J323: [150  98 143 132 145  64 153 118 104 126 155 127  82 135 172 159 138  98
 112  63 150 135 167]
J104: [117 139 147 140  97 169  65 142 166 171 112 142 172 102 119 109 118 143
 128 145 102 137 136]
J319: [133 116 171 136  93 131  62 149 156 181 140 169 145  92 130 135 131 125
 118 106 102 142 166]
J923: [143 112 111 113 161  75 200 115  83  79 153 119  73 156 137 155 143 108
 127 104 157 118 123]
J580: [123 141  80 119 168 123 204 104  96  69 116  83 108 169 126 122 125 131
 139 152 157 112  85]
J489: [143 102 181 138  90 101  68 147 147 184 154 172 126  91 150 149 135 110
 110  74 111 147 187]
J877: [104 164  85 124 138 187 147 119 135 100  90  94 163 146  84  92 112 158
 147 199 127 115  70]
J974: [141 114 115 120 157  82 186 114  92  91 145 115  83 152 145 149 138 110
 125 102 154 122 128]
J305: [132 117 168 137  94 131  64 147 171 178 138 165 146  94 131 133 129 125
 118 107 104 142 165]
J275: [118 137 158 137  84 173  47 151 173 183 118 160 177  91 110 112 121 143
 127 146  91 139 142]
chg J323: [150  98 143 132 145  64 153 118 104 126 155 127  82 135 172 159 138  98
 112  64 150 135 167] => 20, [63]
[123 141  80 119 168 123 204 104  96  69 116  83 108 169 126 122 125 131
 139 152 157 112  85] => J580
after: [151] => [173]
chg J489: [143 102 181 138  90 101  68 147 147 184 154 172 126  91 150 149 135 110
 110  75 111 147 187] => 20, [74]
[143 102 181 138  90 101  68 147 147 184 154 172 126  91 150 149 135 110
 110  74 111 147 187] => J489

J104: [128 136 136 130 111 130 140 126 128 130 110 142 115 125 110 120 124 131
 128 132 185 138 131 135 115 130 136  89 112 128 117 131 128 120 131 127
 128 116  49 155 119 129 154 118 118]
J580: [111 102 142 137 134 126  86 126 135 124 125 136 144 154 134 126 115 133
 129 120 128 126 130 128 144 122 125 161 110 104 123 134 132 132 131 123
 126 148 141  99 128 132 130 120 122]
J323: [153 139 119  97 124 140 154 126 110 134 113 130 137 141  97 124 139 128
 139 135 172 131 143 129 111 133 135  78 114 156 126 140 125 124 120 126
 131 128  94 139 134 132 141 111 128]
J923: [128 144 128 128 136 119 112 113 145 133 134 170 130 120 128 136 128 124
 113 127 123 135 122 138 128 122 118 120 128 118 129 143 119 130 135 124
 120 155 128 109 136 124 111 136 110]
J275: [111 102 142 137 134 126  86 126 135 124 125 136 144 154 134 126 115 133
 129 120 128 126 130 128 144 122 125 161 110 104 123 134 132 132 131 123
 126 148 141  99  95 132 130 120 122]
J974: [111 102 142 137 134 126  86 126 135 124 125 136 144 154 134 126 115 133
 129 120 128 126 130 128 144 122 125 161 110 104 123 134 132 132 131 123
 126 108 111 133 124 131 118 142 158]
J319: [137 123 119 128 122 119 151 123 156 118 136 128 128  94 131 128 142 130
 106 133  70 119 122 126 128 128 105 146 115 115 128 154 136 121 119 117
 119 109 108 134 124 130 117 141 157]
J877: [149 133 128 125 119 136 169 121 138 130 128 126 137 113 123 132 141 130
  95 135 101 125 132 126 115 136 109 103 128 110 127 135 136 117 109 116
 122 104 131 144 125 131 114 134 164]
J305: [148 136 123 128 122 139 156 128 112 137 111 117 128 140 105 123 133 138
 140 139 184 140 139 131 111 130 134  85 112 158 123 128 123 128 128 125
 129 128  79 143 128 132 139 111 131]
J489: [128 144 128 128 136 119 112 113 145 133 134 170 130 120 128 136 128 124
 113 127 123 135 122 138 128 122 118 120 128 118 129 143 119 130 135 124
 120 155 128 109 136 124 135 119 121]
after: [172] => [131]
[153 139 119  97 124 140 154 126 110 134 113 130 137 141  97 124 139 128
 139 135 172 131 143 129 111 133 135  78 114 156 126 140 125 124 120 126
 131 128  94 139 134 132 141 111 128] => J323
chg J580: [111 102 142 137 134 126  86 126 135 124 125 136 144 154 134 126 115 133
 129 120 128 126 130 128 144 122 125 160 110 104 123 134 132 132 131 123
 126 148 141  99 128 132 130 120 122] => 28, [161]
loc: [153] => J323, 1
[149 133 128 125 119 136 169 121 138 130 128 126 137 113 123 132 141 130
  95 135 101 125 132 126 115 136 109 103 128 110 127 135 136 117 109 116
 122 104 131 144 125 131 114 134 164] => J877

J974: [145 125 121 138 133 120 109 179 142 133 150 150 124 146 123 138  90 179
 103 112 128 131 173 117]
J319: [145 138 122 140 139 111 123 134 142 124 129 136 127 156 113 170  85 161
 112 109 143 130 180 128]
J898: [155 173 127 149 158 110 146 130 169 100 122 128 131 180  96 169  61 157
 112  98 165 124 199 122]
J275: [127 156 136 130 139 133 155 121 145 106 114 112 133 137 118 132 129 100
 140 129 144 122 118 128]
J323: [124 132 135 126 128 146 134 122 133 123 142 130 129 119 134 106 142 121
 130 136 120 124 101 114]
J305: [144 119 120 137 130 120 105 136 132 138 150 151 124 143 125 137  93 180
 103 113 124 132 171 118]
J359: [145 138 122 140 139 111 123 134 142 124 129 136 127 156 113 154  85 161
 112 109 143 130 180 128]
loc: [98] => J898, 20
chg J898: [155 173 127 149 158 110 146 130 169 100 122 128 131 180  96 169  61 157
 112  98 165 124 199 121] => 24, [122]
[145 138 122 140 139 111 123 134 142 124 129 136 127 156 113 170  85 161
 112 109 143 130 180 128] => J319
chg J305: [144 119 120 137 130 121 105 136 132 138 150 151 124 143 125 137  93 180
 103 113 124 132 171 118] => 6, [120]
chg J319: [145 138 122 140 139 111 123 134 142 124 129 136 128 156 113 170  85 161
 112 109 143 130 180 128] => 13, [127]

J359: [127 170  64 196 124 186  81 126 185  88 161  91 135 140  98 139 155  52
  73  92 105 124  80 100  66 163 118 199 126 208 197 181 199  62 113 121
 110 202 113 169  98 206  79 168  71 116]
J104: [186 188 137 196 159 200  53 159  57 158 174 112 193 176  76 133 195 165
 136 203 206  72  99 128 132  97  60 164 167 127  74  58 148 196  80 186
  60 166 126 107 109 178 154 195 162  62]
J898: [114 169 205 207 187  67 156 124 193 148  67 124 108 164 196 140  52 183
  87 106 179  90  88 134  49 135 156 172 190  52 177 135  58 112 138 145
  99 126 123  51 142 135 147 165 111 118]
chg J898: [114 169 204 207 187  67 156 124 193 148  67 124 108 164 196 140  52 183
  87 106 179  90  88 134  49 135 156 172 190  52 177 135  58 112 138 145
  99 126 123  51 142 135 147 165 111 118] => 3, [205]
chg J898: [114 169 205 207 187  67 156 124 193 148  67 124 108 164 196 140  52 183
  87 106 179  90  88 134  49 135 156 172 190  52 177 135  58 112 138 145
  99 126 123  51 141 135 147 165 111 118] => 41, [142]
chg J104: [186 188 137 196 159 200  53 159  57 158 174 112 193 176  76 133 195 165
 136 203 206  72  99 128 132  97  60 164 167 127  74  58 148 196  80 186
  60 166 126 108 109 178 154 195 162  62] => 40, [107]
after: [100] => [66]

J275: [174  91 105  93 115  98  95 130  93 104 140 118 175 111 115]
J974: [174  91 105  93 115  98  95 130  93 123 140 118 164 111 115]
J877: [174  91 105  93 115 115  95 130  93 123 140 118 169 111 115]
[174  91 105  93 115  98  95 130  93 104 140 118 175 111 115] => J275
chg J877: [174  91 105  93 115 115  95 130  93 122 140 118 169 111 115] => 10, [123]
loc: [175] => J275, 13

J319: [ 89 135  89 135 135 136 135 137  90 136 117  88 130  91 135 136 181 135
 136  91 123 130  92]
J580: [118 160 122 156 160 162 163 135 121 162 208 116 178 119 144 156 168 142
 166 119 202 174 120]
J104: [118 160 122 156 160 162 163 135 121 162 208 116 178 119 144 207  64 136
 140  95 149 138  99]
chg J580: [118 160 122 157 160 162 163 135 121 162 208 116 178 119 144 156 168 142
 166 119 202 174 120] => 4, [156]
after: [207] => [64]
after: [142] => [166]

J323: [ 92 143 168 134 120 124 144 156  81 133 152 177 161 128 162 104 149 110
 178 139 119 143 138 144 114 118 125 121 116 187 159 155 122  94 133 179
 105 125 137 176  91 134 139 127 108 135 118 180]
J898: [ 98 155 181 153 121 113 144 164  98 127 158 168 148 122 172 103 138 116
 189 143 137 150 122 137 115 113 131 125 122 184 150 154 122 106 147 181
 114 107 152 162  91 129 148 124 116 140 122 178]
J275: [107 163 183 169 119 100 143 167 117 121 159 154 132 116 178 105 130 121
 191 149 152 152 103 128 122 112 134 134 126 173 141 149 121 121 160 175
 126  92 165 146  94 126 156 121 124 143 123 171]
J580: [ 95 149 176 144 121 119 143 160  90 131 155 174 155 126 169 103 144 114
 185 141 128 147 130 140 113 115 129 123 119 187 154 154 122  99 140 181
 109 116 145 170  91 131 144 128 112 137 120 180]
J923: [113 166 182 175 116  93 142 169 127 119 157 146 124 113 177 107 125 122
 187 153 160 152  94 124 127 115 133 141 128 164 138 145 122 131 165 171
 132  86 168 136  95 127 159 120 129 144 123 165]
J359: [118 168 177 178 115  87 141 168 134 118 154 137 117 110 175 110 121 124
 181 156 167 151  86 121 132 117 133 148 128 155 135 142 122 140 170 163
 139  80 173 127  99 128 160 118 131 146 123 159]
J877: [124 170 170 181 113  83 140 165 140 118 150 129 110 109 172 112 118 125
 174 158 171 148  81 119 138 120 130 155 129 145 133 137 124 148 174 155
 145  78 173 119 101 130 161 118 134 147 121 151]
J305: [103 159 183 162 120 106 142 166 107 124 158 161 141 119 176 104 134 118
 191 147 145 152 112 132 117 112 132 130 124 179 146 151 122 114 154 179
 121 100 159 154  92 128 152 122 120 141 122 175]
J489: [ 91 137 159 124 118 129 143 150  74 138 148 181 167 132 154 105 153 109
 169 138 111 139 146 145 115 123 120 122 114 187 164 153 122  91 127 177
 101 133 130 181  94 137 134 128 105 133 116 178]
chg J323: [ 92 143 168 134 120 124 144 156  81 133 152 177 161 128 162 104 149 110
 178 139 119 143 138 144 114 118 125 121 115 187 159 155 122  94 133 179
 105 125 137 176  91 134 139 127 108 135 118 180] => 29, [116]
[113 166 182 175 116  93 142 169 127 119 157 146 124 113 177 107 125 122
 187 153 160 152  94 124 127 115 133 141 128 164 138 145 122 131 165 171
 132  86 168 136  95 127 159 120 129 144 123 165] => J923

J580: [101 185 190 105 177 106 196 141 104 138  96 140 136 137 135 144  98 136
 120 104 129 103 139 140 192 139 135 102 128 131 101]
J104: [101 185 190 105 177 106 196 141 104 138  96 140 136 137 135 144  98 136
 120 104 129 103 139 140 192 139 135 100 156 150 102]
J923: [115 109 104 113 116 111  98 144 112 150 117 149 150 152 151 144 114 149
 176 111 159 114 147 147 103 146 152 112 167 157 112]
[115 109 104 113 116 111  98 144 112 150 117 149 150 152 151 144 114 149
 176 111 159 114 147 147 103 146 152 112 167 157 112] => J923
chg J923: [115 109 104 113 116 111  98 144 112 150 117 149 150 152 151 144 114 149
 176 111 159 114 147 147 104 146 152 112 167 157 112] => 25, [103]
chg J104: [101 185 190 105 177 106 196 141 104 138  95 140 136 137 135 144  98 136
 120 104 129 103 139 140 192 139 135 100 156 150 102] => 11, [96]
chg J580: [101 184 190 105 177 106 196 141 104 138  96 140 136 137 135 144  98 136
 120 104 129 103 139 140 192 139 135 102 128 131 101] => 2, [185]

J898: [172 120 110  90 113 140 139]
J323: [ 86 119 138 155 124 172  73]
J319: [170 125 115  90 125 115 165]
J580: [174 122 110  89 112 166 170]
J974: [ 86 120 139 138 132 172  73]
J489: [141 139 137 173 138  79 162]
J877: [101 154 139 169 139 164 171]
J275: [ 87 126 136 173 131  99  84]
J359: [174 122 110  89 112 114 170]
J305: [151 132 123 158 135  89 168]
J923: [167 116 110  89 112 204  77]
loc: [140] => J898, 6
loc: [165] => J319, 7
after: [87] => [126]

J580: [151 119 133 136 160 133 155 140 155 207 153 110 136 150 108 141 151 154
 151 136 159 147 149 186 137 138 125 186 207 190 151 141 136 207 150]
J974: [151 140 144 151 152 152 156 148 157 182 158 130 138 173 127 138 149 161
 153 122 146 160 163 181 134 137 141 191 186 190 149 149 156 204 169]
J877: [151 140 144 151 152 152 156 148 157 182 158 130 138 173 127 138 157 161
 153 122 146 160 163 181 134 140 141 191 138 190 149 149 156 189 169]
chg J974: [151 140 144 151 152 152 156 148 157 182 158 130 138 173 127 138 149 161
 153 122 147 160 163 181 134 137 141 191 186 190 149 149 156 204 169] => 21, [146]
chg J877: [151 140 144 151 152 152 156 148 157 182 158 130 138 173 127 138 157 161
 153 122 146 160 163 181 135 140 141 191 138 190 149 149 156 189 169] => 25, [134]
[151 140 144 151 152 152 156 148 157 182 158 130 138 173 127 138 149 161
 153 122 146 160 163 181 134 137 141 191 186 190 149 149 156 204 169] => J974
[151 119 133 136 160 133 155 140 155 207 153 110 136 150 108 141 151 154
 151 136 159 147 149 186 137 138 125 186 207 190 151 141 136 207 150] => J580

J359: [116 189 171 187 163  51  57]
J319: [200  52 175 121  73 196 198]
J974: [135  47 139 186  83 134 200]
J323: [189  53 190 144  53 192 182]
J898: [ 52  60  54 140 197 137 205]
J305: [203  67 202 152  65 201  83]
J104: [197  55 195 161  60 203 165]
J580: [126 196  54 126 199  51  69]
J489: [188  48 171  98  62 125 187]
J923: [ 48  44  66  65 197 197 207]
J877: [196  52 186 146  60 203 147]
J275: [126 196  54 197 202  57  55]
loc: [198] => J319, 7
loc: [201] => J305, 6
after: [139] => [186]
after: [66] => [65]
loc: [116] => J359, 1
after: [135] => [47]
chg J489: [188  47 171  98  62 125 187] => 2, [48]

J489: [131  88  63  80  92  85  90  61  87  65 193  52  56 165  63 169  63 117]
J104: [160 108 174 105 117 139 127 162 111 172  62 170 165 164 162  61 164 100]
J974: [192 156  76 162 150 116 147  72  61  69  83  86  75 195  70  68  81 191]
J305: [ 96 193 176 179 194 121 200 164 165 178 120 170 170 101 169 129 182 176]
J580: [135 201 149 188 204  97 195 137 124 138 120 150 144 129 119 117 133 198]
J323: [160 108 174 105 117 139 127 162 111 172 175  62  64 149  72 155  63 178]
J898: [ 65  65 192  73  69 161  69 180 197 193 172 183 179  61 188 191 183  57]
J877: [ 67 104 132 120 116 123 105 162 179 129 194 126 136  78 151 188 132  90]
chg J104: [160 109 174 105 117 139 127 162 111 172  62 170 165 164 162  61 164 100] => 2, [108]
chg J323: [160 108 174 105 117 139 127 162 111 172 175  61  64 149  72 155  63 178] => 12, [62]
chg J104: [160 108 174 105 117 139 127 162 111 172  63 170 165 164 162  61 164 100] => 11, [62]
chg J898: [ 65  65 192  73  69 161  69 180 197 193 171 183 179  61 188 191 183  57] => 11, [172]

J974: [146 148 157 161 154 153 158 149 158 154 161 159 165 153 148 157 153 153
 143 145 159 159 156 159 155 167 154 165 146 151 149 150 158 171 156 175
 154 151 168 153 159 151 165 149 152 150 153 166 147 149 162 150 152 162
 149 150 161 154 156 153 157]
J923: [154 152 151 157 157 155 157 153 156 158 151 158 165 157 154 151 156 159
 150 160 159 146 148 153 153 150 152 146 147 162 159 155 154 151 160 152
 161 154 160 157 159 164 153 159 159 151 160 152 154 157 159 155 160 153
 149 162 157 152 147 161 147]
J305: [151 148 149 161 154 146 148 163 143 149 149 157 142 150 150 153 158 146
 188 152 149 160 168 158 152 153 162 148 153 150 146 161 158 143 143 156
 150 158 152 152 151 155 157 144 154 155 147 147 158 158 144 152 147 160
 155 169 147 150 155 161 151]
chg J305: [151 148 149 161 154 146 148 163 143 149 149 157 142 150 150 153 158 146
 188 152 149 160 168 158 152 153 162 148 153 150 146 161 158 143 143 156
 150 158 152 152 151 155 157 144 154 155 147 147 159 158 144 152 147 160
 155 169 147 150 155 161 151] => 49, [158]
[146 148 157 161 154 153 158 149 158 154 161 159 165 153 148 157 153 153
 143 145 159 159 156 159 155 167 154 165 146 151 149 150 158 171 156 175
 154 151 168 153 159 151 165 149 152 150 153 166 147 149 162 150 152 162
 149 150 161 154 156 153 157] => J974

J319: [ 76 129 133 116 155 134 154 133 101 156 159 104 132 120  76 101 103 161
 143 113 148 141]
J104: [ 85 111 127 111 139 133 133 162 126  57 154 143 156 120 150 122 113 127
 162  98 168 140]
J323: [165 139 171 159 108 119 109  97 132 180 123 113 126 127 101 141 124 146
  76 164 110 105]
J489: [ 94 108 141 133 122 139 124 155 123  53 160 150 164 121 154 130 122 133
 154 103 172 140]
chg J323: [165 139 171 159 108 119 109  97 132 180 123 113 126 127 102 141 124 146
  76 164 110 105] => 15, [101]
chg J319: [ 76 129 133 116 155 134 154 133 101 156 159 104 132 120  76 100 103 161
 143 113 148 141] => 16, [101]
chg J104: [ 85 111 127 111 139 133 133 162 125  57 154 143 156 120 150 122 113 127
 162  98 168 140] => 9, [126]
loc: [148] => J319, 21
chg J104: [ 85 111 127 111 139 134 133 162 126  57 154 143 156 120 150 122 113 127
 162  98 168 140] => 6, [133]
loc: [110] => J323, 21

J323: [145 156 145 137  83 151 105 158 141 163  91 171 108 117 113]
J974: [ 85  96 145 171 134 181 138  99 156  79 189 102 121 121 137]
J305: [134 147 135 129  92  91 103 105 114 148 150 162 152 138 135]
J104: [ 48 147 108 201 172 134  99 115 134 104 136 150 133 202 122]
loc: [136] => J104, 11
after: [151] => [105]
loc: [122] => J104, 15

J974: [171 123 159  69]
J319: [161 198  61  64]
J898: [195 147  62 191]
J923: [173 131 103  69]
J580: [177 163 162  68]
J323: [173 131 103  68]
after: [171] => [123]
loc: [195] => J898, 1
after: [62] => [191]
[195 147  62 191] => J898

J923: [110 101 142 127 110 186 136 130 101  92]
J319: [126 129 144 143 130 150 127 118 119 107]
J359: [110  87 142 127 110 124 136 130 101  92]
J104: [110  87 142 127 110 147 136 130 101  92]
J580: [125 161 131 140 119 100 154 133 109 130]
J323: [121 109 149 117 141 133 110 126 111 122]
chg J319: [126 129 144 143 130 150 127 118 120 107] => 9, [119]
loc: [100] => J580, 6
chg J580: [125 161 131 140 120 100 154 133 109 130] => 5, [119]

J898: [107 111 101 148  72 125  93 148 131  97 152 160  93  98 125 151 102 108
 160 104 115 103 145]
J305: [106 105  93 150  92  99 106 122 119  94 156 143  91 116 129 154 113 128
 146 104 109 114 134]
J923: [121 152 159 134 161 134 150 110 130 136 124  95 144 154 129 116 117 116
 156 109 108 108 147]
J323: [110 107  84 164  48 148  80 172 126  98 178 174  77  85 103 156  88  91
 162 102 119  95 143]
J275: [118 135 144 136 152 150 142 119 131 138 122 113 146 152 133 133 152 134
 119 143 126 119 115]
J489: [119 120 115 159 141 136 138 117 114 128 156 114 118 152 117 145 142 137
 110 133 120 120 104]
J877: [131 142 141  99 137 161 136 142 128 156 101 136 164 123 128 112 152 111
 130 152 148 127 131]
J359: [121 155 157 116 149 150 144 126 131 146 112 112 157 137 128 109 155 132
 123 148 142 123 116]
J319: [119 145 150 134 153 145 145 118 129 138 125 106 145 149 128 122 152 139
 116 143 132 122 110]
J974: [106 103  86 153  79 107  99 120 118  94 162 153  86 108 124 157 108 119
 150 102 110 109 137]
J580: [121 152 159 134 161 134 150 110 130 136 124  95 144 154 129 116 151 150
 112 141 132 126  85]
[106 103  86 153  79 107  99 120 118  94 162 153  86 108 124 157 108 119
 150 102 110 109 137] => J974
after: [77] => [85]

J305: [206  88 188 171 187 135 144 108  81 153]
J877: [205  88 196 169 155 134 143 107  81 151]
J489: [141 186 114  77 150  59  77 104 131  58]
J580: [133 183 110  80 143  67  82 109 135  65]
J319: [205  88 109 172 187 136 145 109  82 154]
J323: [115 102 137 171 111 191 176 162 146 189]
J359: [131 186 109  81 142  70  84 113 140  67]
J275: [ 66 180  75 102  84 138 128 163 189 120]
loc: [120] => J275, 10
chg J359: [132 186 109  81 142  70  84 113 140  67] => 1, [131]
after: [155] => [134]
loc: [110] => J580, 3
after: [145] => [109]
after: [137] => [171]
chg J359: [131 186 109  81 142  69  84 113 140  67] => 6, [70]

